Facts:
kudom plofun [brekan]
skastu plofun [stovu,giski,beditre,tulura]
miro plofun [pliklidor,brodol,rimok]
klaflel plofun [pliklidor,ziskim,draklol]
mapan plofun [stovu]
gopagro plofun [lupi,masak,trulaska,plomos]
devur plofun [solakla,stafem,dobre,plafa,molu]
teflar plofun [stagak]
skiskir plofun [rirul,lupi,sodro,masak,vebros,napon]
plavin plofun [skapatrir,skeresi,vebros,griskel]
trotin plofun [stezi,breko,nudro,druze,daskun,funim]
podrur plofun [nudro,draklol]
skola plofun [tremik,breklem]
trimim plofun [givome]
sterer plofun [givome,brodol]
kimok plofun [plozol,napon]
fotril plofun [stugasto,kufeskim]
tekla plofun [sinebos,sastebri,sudru]
bogestal plofun [skapatrir]
piter plofun [givome,druplun,gise]
goras plofun [stugasto,vuklin,daskun,grogir]
lagir plofun [dreker,skiban]
bedren plofun [bralin]
veman plofun [sostivi,stagak]
gogoflu plofun [namel,drefos]
kleski plofun [tekem,breni,ritra]
gudin plofun [zapo]
steskugri plofun [dabok]
grelus plofun [dabok,plomos]
vutrer plofun [robripi,molu]
poplun plofun [sudru,trigre]
rufla plofun [gakletra,plolam]
plenor plofun [masak]
nugodur plofun [drefos,druplun]
famer plofun [namel,solakla]
gozes plofun [triplo,lupi,zezamis]
gragri plofun [triplo,vuklin,plafek,stima,dobre]
topek plofun [puflam,pivuk]
suklekla plofun [bideso,plolam,skiban,dobre,betrek,draklol]
skisikle plofun [sinebos,draklol]
kodrir plofun [rirul,rastal,betrek]
dizem plofun [namel,drapli,sagru,geklugen,zapo,breklem,poskur,griskel]
plibrar plofun [stugasto,dabok,memuk,plomos]
rizes plofun [mebro,griskel,stubrar]
kletra plofun [stuflim,vuklin,trulaska,rimok,figrus]
brosota plofun [kigrak]
skatota plofun [brodol,kufeskim,rimok]
gredratro plofun [daskun,zenu,grizan,bribok]
talem plofun [stovu,dabok,nugrom]
daplem plofun [rirul,klames,trulaska]
lustestum plofun [plafek,brekan,stafem]
dredruni plofun [plolam,plafa]
gretre plofun [rokli,floru,fidrek,grogir,sudru]
grotok plofun [rikosta,rastal,solakla,brekan,grizan]
kapli plofun [stezi]
plobrel plofun [druplun,goplal]
dopur plofun [stezi,solakla,daskun,plasta,funim]
zifu plofun [folifam]
dobrek plofun [memuk,zezamis]
kladak plofun [plafa]
manan plofun [rokli,trakem,trulaska,brekan,stegen]
kagrur plofun [skapatrir,gakletra,vudris,koflobro,figrus]
klimutol plofun [folifam,breko,druze,poskur]
pudal plofun [tekem,goplal,masak,trulaska]
nebetom plofun [klames,stagak,driplugra]
lezum plofun [puflam,stafem,molu]
steber plofun [nugrom,trulaska,sudru]
kuludas plofun [drapli,gise,stagak]
giboker plofun [stuflim,driplugra,dobre]
stimer plofun [tukifer,sodro,tropi]
debom plofun [nugrom]
skamam plofun [tukifer,rokli,plolam,kigrak]
flitaskon plofun [sodro,kigrak,ritra,rimok]
bugi plofun [bralin,trakem]
skogrevos plofun [lupi,gakletra,fidrek,koflobro,stubrar]
{kudom,bribok,stegen,stafem,mapan,ririm,destan,podrur,skola,stima,trimim,fotril,grogir,goras,veman,draklol,nudro,rastal,breko,plibrar,stovu,brosota,plobrel,dopur,mebro,kladak,suna,bugi,skogrevos} kleplim b
{skastu,dobre,plozol,plavin,trakem,plafek,breni,kufeskim,brodol,memuk,dreker,bideso,zezamis,rizes,gredratro,betrek,gretre,trulaska,stapel,driplugra,fodreskik,giboker} kleplim c
{stugasto,miro,vigre,givome,stuflim,klaflel,gopagro,tropi,tulura,floru,skiskir,kigrak,tremik,solakla,lupi,maduk,sostivi,sterer,nugrom,kimok,plasta,vuklin,poskur,trastaku,vebros,lagir,bedren,tukifer,puflam,gudin,rikosta,gise,steskugri,tatrum,fidrek,grelus,vutrer,pliplor,poplun,flatrum,sodro,plenor,sinebos,nugodur,famer,gumufan,gozes,plolam,brekan,gragri,topek,giski,suklekla,sastebri,klames,skisikle,namel,kodrir,druze,kletra,grizan,skatri,geklugen,skatota,temik,daplem,lustestum,drapli,pivuk,robripi,grotok,skeresi,kapli,pliklo,ritra,tekem,bralin,plomos,dobrek,dabok,grutoplo,plafa,zapo,kagrur,rirul,klimutol,breklem,stubrar,napon,pudal,molu,rimok,ziskim,nebetom,lezum,steber,kuludas,kloklok,stimer,debom,dizes,flitaskon,daskun} kleplim a
{grodes,devur,teflar,stezi,rokli,vudris,piter,gogoflu,beditre,skiban,zelu,dizem,talem,brestas,zifu} kleplim d
{trotin,goplal,flinufin,folifam,stagak,skapatrir,sudru,kleski,griskel,druplun,triplo,sagru,funim,manan,drefos,trigre,gazul} kleplim e
{figrus,tekla,bogestal,zenu,rufla,koflobro,pliklidor,dredruni,masak,skamam,gakletra} kleplim f
fafulin 311 <- kudom,miro,bribok,stafem,stuflim,dobre,plozol,teflar,tropi,destan,tulura,kigrak,rokli,sostivi,flinufin,figrus,stima,trimim,folifam,fotril,stagak,skapatrir,grogir,breni,bogestal,piter,gogoflu,gudin,zenu,rikosta,griskel,gise,grelus,pliplor,flatrum,rufla,nudro,sodro,nugodur,famer,gumufan,dreker,gozes,brekan,gragri,topek,giski,klames,zezamis,plibrar,pliklidor,geklugen,brosota,sagru,daplem,brestas,gretre,drapli,plobrel,dopur,zifu,bralin,grutoplo,drefos,trigre,breklem,napon,pudal,rimok,nebetom,steber,masak,debom,flitaskon,skogrevos
fafulin 111 <- skastu,klaflel,mapan,floru,skiskir,plavin,skola,goplal,plasta,kufeskim,goras,puflam,beditre,steskugri,poplun,plenor,sinebos,koflobro,plolam,suklekla,sastebri,skisikle,namel,kodrir,druze,rizes,triplo,gredratro,talem,grotok,skeresi,tekem,plomos,mebro,suna,plafa,gazul,molu,ziskim,giboker,kloklok,stimer,skamam,gakletra
fafulin 632 <- stugasto,vigre,givome,stegen,grodes,devur,stezi,lupi,trotin,podrur,sterer,nugrom,vuklin,tekla,poskur,lagir,bedren,tukifer,veman,kleski,tatrum,vutrer,druplun,brodol,bideso,rastal,dizem,stovu,kletra,grizan,skatota,temik,lustestum,dredruni,funim,robripi,stapel,dabok,kladak,zapo,kagrur,rirul,klimutol,fodreskik,lezum,kuludas,dizes
fafulin 956 <- ririm,gopagro,tremik,solakla,maduk,trakem,kimok,trastaku,vebros,vudris,plafek,sudru,fidrek,skiban,draklol,memuk,zelu,breko,skatri,betrek,pivuk,kapli,pliklo,trulaska,ritra,dobrek,manan,driplugra,stubrar,bugi,daskun
vigre trilim: skeresi
givome trilim: pivuk
grodes trilim: tremik,giski,tulura
devur trilim: trastaku,ririm,mapan,vebros,rizes,skatri
tropi trilim: kimok,famer
destan trilim: goras,grizan,bribok
skiskir trilim: gise,teflar,stima,tekla
stezi trilim: ririm,temik,sastebri,stegen,tulura
lupi trilim: lezum,piter,rastal,skastu
goplal trilim: piter,mapan
rokli trilim: grutoplo,draklol
flinufin trilim: dizes,vebros,klaflel,pliplor,poskur
trimim trilim: lagir,vuklin,steskugri,rufla,skatota
sterer trilim: skogrevos,skeresi,giski,vuklin,koflobro
nugrom trilim: gozes,flatrum,figrus
plasta trilim: grutoplo,dredruni,skiban,trotin,betrek,draklol
fotril trilim: bralin,bogestal,mapan,klaflel,poskur,plavin
grogir trilim: flatrum,maduk,skatota
breni trilim: stuflim,tekem,steskugri,plenor,draklol
sudru trilim: grotok,sinebos,nudro,floru,suna
puflam trilim: vebros
kleski trilim: stuflim,talem,fodreskik,rizes,flatrum
gudin trilim: sostivi,masak,plomos,grizan
zenu trilim: floru,fodreskik
rikosta trilim: steskugri,plenor,trigre
griskel trilim: pudal,kufeskim,suklekla
tatrum trilim: daskun
poplun trilim: fodreskik,kudom,poskur
druplun trilim: dreker,skastu
brodol trilim: trastaku,daplem
gumufan trilim: sinebos,daplem,topek,draklol
bideso trilim: skola,tukifer,gredratro
brekan trilim: gogoflu,plozol,koflobro,rufla
zelu trilim: pliklidor
kodrir trilim: fodreskik,vudris
druze trilim: dizes,kimok,dobre
zezamis trilim: stugasto,gise,sastebri
plibrar trilim: bogestal,temik,rizes
kletra trilim: tremik,klaflel
geklugen trilim: bogestal,suna,skatri
triplo trilim: folifam
brosota trilim: talem,bogestal,rufla
sagru trilim: bralin,maduk
lustestum trilim: dobre,bedren
brestas trilim: tekem,talem,rastal,gopagro
gretre trilim: nebetom,giboker
plobrel trilim: talem,kudom,rufla
pliklo trilim: pivuk,klames,steskugri,gragri,famer
trulaska trilim: stugasto
dopur trilim: lagir,gogoflu,gopagro,plavin
ritra trilim: kapli,vutrer,suna,stima,nugodur
mebro trilim: bedren
dobrek trilim: grotok,robripi,stapel
kladak trilim: gise,stapel,nugodur
plafa trilim: plozol
drefos trilim: tremik,betrek
zapo trilim: plolam,pliplor
kagrur trilim: masak,plenor
rirul trilim: nebetom,tekem
klimutol trilim: trastaku,stovu,draklol
breklem trilim: robripi,skatota
stubrar trilim: bralin,dizes
gazul trilim: kigrak,beditre
molu trilim: skastu,famer
ziskim trilim: tremik,talem,tukifer,kapli,dobre
kloklok trilim: podrur,trakem,rastal,pliplor
debom trilim: stima
flitaskon trilim: lagir,steskugri
bugi trilim: grotok,fodreskik,gragri,gopagro,rufla
gakletra trilim: sostivi,plolam,gopagro

Known rows:
zelu: [-14   0   2  -9 -19  -7 -12  25   3   5  12  -5   0  -7  -9   2   9   6
  -9  15  -2  17   0  11   6  -5  10   1  17 -12 -20   5   5 -12  -4]
goras: [  7 -12 -18   3  -3  -6 -10   0 -13   3 -19  -4   2   0  19  14   7   6
 -11  13   3   1   0   1  16 -12   4   6 -10  -7  -2   6  15   6  -8]
rikosta: [-21  17  13 -22  -7  14   5  -3  -1  -9  15  -5 -10   0  -1  -7 -14  15
  12 -15  -9   0  11  -7  -3  -8  -7   3   2   9  -3  -3  -9  -4   6]
teflar: [ -3   1   6   4 -10  -1 -14  24   7   3   6   6  10  -2 -14  -3  -3   6
  -7  15  11  23  -3  -6   7   3  12   1  15   1 -28   4  12 -23   4]
namel: [ 11  -6   0   1  -8   3   3 -22   7 -11 -20  -1   2  -4   1   2   4 -10
   1   9  -4  -2  16   5  -8  -3  -5 -10 -12 -10  11   6   2   9  -7]
grelus: [  6  12   6  10   8   6  -3   0   1  -2  10  -3   8   7  -8  -9  -4  -1
   9 -15   7  -6  -7  -4  -1  -3   0   2   4  17  -4  -5  -5  -9   0]
drapli: [  7   7  14   2   1   4   7  -5  15  -9   1   6   5  -1 -14  -5  -6  -4
  12  -6   6   2   0  -1  -8   7   0  -7   5  10  -8   0  -1  -4   9]
napon: [  6   9  11   4   6   9   2  -2  10  -2  10  -1   6   5 -13  -3  -7  -1
   0  -9  -1  -1  -1  -3 -11   7  -1  -5   1  11  -2   0  -6  -8   9]
bugi: [-15  -9   2  -3  -9 -20 -11  17 -26   8   5   6 -10   1  11  14  -1  -1
   3 -12   2  -3  -7  15  13   5  11   1  11  -8  -8   3  -3  -3   4]
stimer: [ 14  -1 -10   5   7  11  -7 -12  -6  -2 -18  -1   7  -3   5   2   8 -12
  -1  -3  -7  -5   9   1   0  -8  -3   3 -13  -2  18  -2   2  -3 -13]
beditre: [  3  -9  -6   7 -11  -9 -14  -2  -2  -4  -7   0   9  -2  -1   3  12   5
 -24  37   0  17  14   6  13  -9  10  -4  -6 -25 -14   7  12  -4  -9]
skastu: [ 10 -13 -12   4  11   0  -4 -11  -9 -13 -16 -16  -6   3  28  27   9   9
  -3   0  -2 -12  -5   3  19 -14  -3   8 -17  10   3   7  24  17 -19]
stubrar: [ -2   3   5  -8  -1   3   3   3  15  -7  11  -9  -5  -7 -10   1  10 -10
   1  -7 -14  -5  -6  11 -11   9  -4  -4  11   5   6   1  -5   4 -10]
grodes: [-11  -2  -5   1  -4 -12  -6  21   2   1  17  10  -3  -7  -5  -2  10  12
  -8  29   0  21   0   4  11   2   7   5   9 -17  -5   1  13  -7 -16]
pliplor: [  7   7   8   4   3   4  -2  -2  11  -4   7   0   3   4 -12  -8  -1  -1
   6  -8   7  -6  -6  -2 -10   4  -4  -1   7  13  -2  -2  -1  -8   0]
bralin: [ 10   6  11   4   0   3   1  -2  14  -6   9  -2   3   4 -13  -7  -2   3
   1  -8   3  -3  -6  -5 -13   9  -4  -4   6  11   0   0  -5  -6  -1]
famer: [  0   9   9  -6  -1  15  -2  -3   5  -9  -2   0   0   2  -4  -8  -8   1
  14 -13   5   2   2 -11  -8   2  -7   7   9  21 -11  -7   3  -8  -9]
vuklin: [  3   6   2   1   6   8  -3 -15   2  -6   0  -1   1   7  -2  -3  -4   6
   0   2  -1  -5  11  -5  -6   6  -2  -5 -11  -1   3   1  -8  -2  -3]

Rows:
No name comes twice in this set of rows, the named rows included.
[ 11 -14  -9   3  11   2  -2  -4  -5  -2 -23  -2  -5   0  24  32   6  -1
   1  -5  -5 -10  -5   6  14  -5   2   3 -22   8   9   8  27  14  -8] : plavin
[  5 -15 -14   4  -3  -3  -2   0  -7  -1 -23   1   2  -7  14  17   5  -4
  -9  16   4   3   4   3  14  -7   7   3  -9  -8  -3   7  22   7  -6] : skola
[ -2   9 -10 -11  -9  -1  17 -12   3   4   0   2   0 -10   7   2   6   1
   7   6  -3 -10  15   8   3 -27  -7  -3 -13 -19  27  11  -1  15  -2] : plasta
[-18  15   9 -14   8  20  -4   4 -13  -9  14  -4  -7  -1   2  -6 -13   7
  13 -25 -13   4   6  -7   5  -8  -6  13   3  19  -1 -13 -10 -16   1] : flitaskon
[  5  -4  -7   5   2 -18  -4 -10 -18   2  -2  16  -4  -5  11  -2  13 -14
   7  -5  -6 -14   4  15   8  -2  -3  -1  -9 -17  34  -2  -6   4 -15] : poplun
[-21  16   3 -13 -15  -3   8  30  12  17  33   7   6  -5 -19   0  -4  24
 -10  16  -1  22   0   3   9 -21  13   0   5 -17  -8  12   2 -12  27] : rokli
[ -1   7   4  -8  -1   1   3   1  11  -1  12 -13  -4  -6  -7   2   7  -6
   1  -9 -13  -5  -1  12  -9   2  -4  -3   8   2   8   0  -9   3  -4] : ritra
[-15 -11 -11  -6  -9 -11  12   1  -7  15  -1  -9   2  -7  -1 -22   2 -19
 -22   7 -10   5  -9   2  -6  -1  -2  -5  15 -18  -5  -9 -30  12  21] : sudru
[ 14  -2  -9   6  -4   3 -10 -10 -12   3 -23   6   4   1  10   1   4  -9
   7  -5   5 -11  15   3   0  -8  -3   2 -11  -7  18  -1  -1   1 -16] : grotok
[  6  -4   3  11  -2  -4  -4  12  -1   9  -1  12   8  -2 -14 -22  -4 -16
  -4   0   6  15  -5  -6  -4  13   7  -1  16  -3  -8 -11  -9 -17  12] : bogestal

Now the same elements, written a new way:
Known rows:
plozol: [  3  -9  -7   3  -1  21   6  26   7  -2  11   5   1 -10]
brekan: [ -2   8 -22   7   6  -5  -8  -4  -9 -14   8  -9  12  -6]
robripi: [  5   0  13  -8 -13   0  -3 -11   1   2  -5  -3 -14   8]
vutrer: [  2   3  18  -9 -10  -6   3  -8  -1   5  -9  -6 -14   5]
brodol: [ 18  21   5 -10 -18  31   5  -9   8   8  19   8  -9  17]
miro: [ -8 -13   1   6  10 -14   1  10  -1  -5  -9  -3   8 -11]
trigre: [ -9 -17  -2   9  15 -22 -14  -2  -4 -15 -13  -9  11  -7]
skisikle: [ -7  -6   3   3  -6 -13   0   3  -7   2 -11  -4  -3   2]
debom: [ -2   8  -7   6  12 -10  -1  -7   0  -7   0  -2  16  -5]
plenor: [ -4 -10   9   6  -2  -9  -8  -2  -8  -9 -15   0  -1   3]
steber: [ -9 -14   3   4  11 -14   1   9   3  -9 -15  -4  10  -9]
bedren: [  3   2  16  -7  -7  -4   3 -11   4   6 -12  -2 -12   9]
skogrevos: [ -9  -9   0   2  13 -12   6  19   7  -3  -4   8   3  -7]
lezum: [  1   2  20  -9 -11  -6   3  -8  -1   5 -12  -3 -15   5]
temik: [  5  -1  12 -10  -7  -1   1 -11   4   4 -10   0 -15   7]
flitaskon: [  2   0  -5  11  12 -12 -11  -9 -15 -25  -2  -4  12  -6]
geklugen: [ -5   4 -19   8  16  -3   0  -8  -6   5  10   3   9  -5]
rirul: [ 12  17   2  -5  -6   2  -8 -27  -1  -5  -1  -2  -3  16]

Rows:
No name comes twice in this set of rows, the named rows included.
[ -5  14 -12   5  -5  -7  -3 -14  -7   9   6  -2  10   9] : puflam
[ -9 -11   1   3   8 -16   0  12  -5 -10 -11  -8   7 -13] : gragri
[-2  2 -6  7  9 -8 -8 -7 -7 -7  5  0 16  2] : gumufan
[  1   5  15 -14 -10  -7   5   4   4  11  -1   6 -23  11] : podrur
[  1  -1  -8  -2 -10  20   9  30  10   9  16   2   9  -6] : dobre
[  5  13  14  -6  -7  -3  -5 -26 -10   7   4   2 -12  13] : klimutol
[ -6  -4   4   0  -4 -12   3  15   2   8  -7   5  -6   4] : goras
[-10  -9  -4   3  -2  -1  -9  -1  -7   9   0   2  -8   3] : namel
[  7  23   4 -12 -10  -2   3 -13   4  11   9   4 -12  16] : kladak
[  9  17   1  -6  -2   7  -3 -27  -2  10   9   2 -13  14] : zapo
[ -4  -2  19  -6  -5 -20  -2 -18  -8   4 -18  -8 -16   4] : trotin

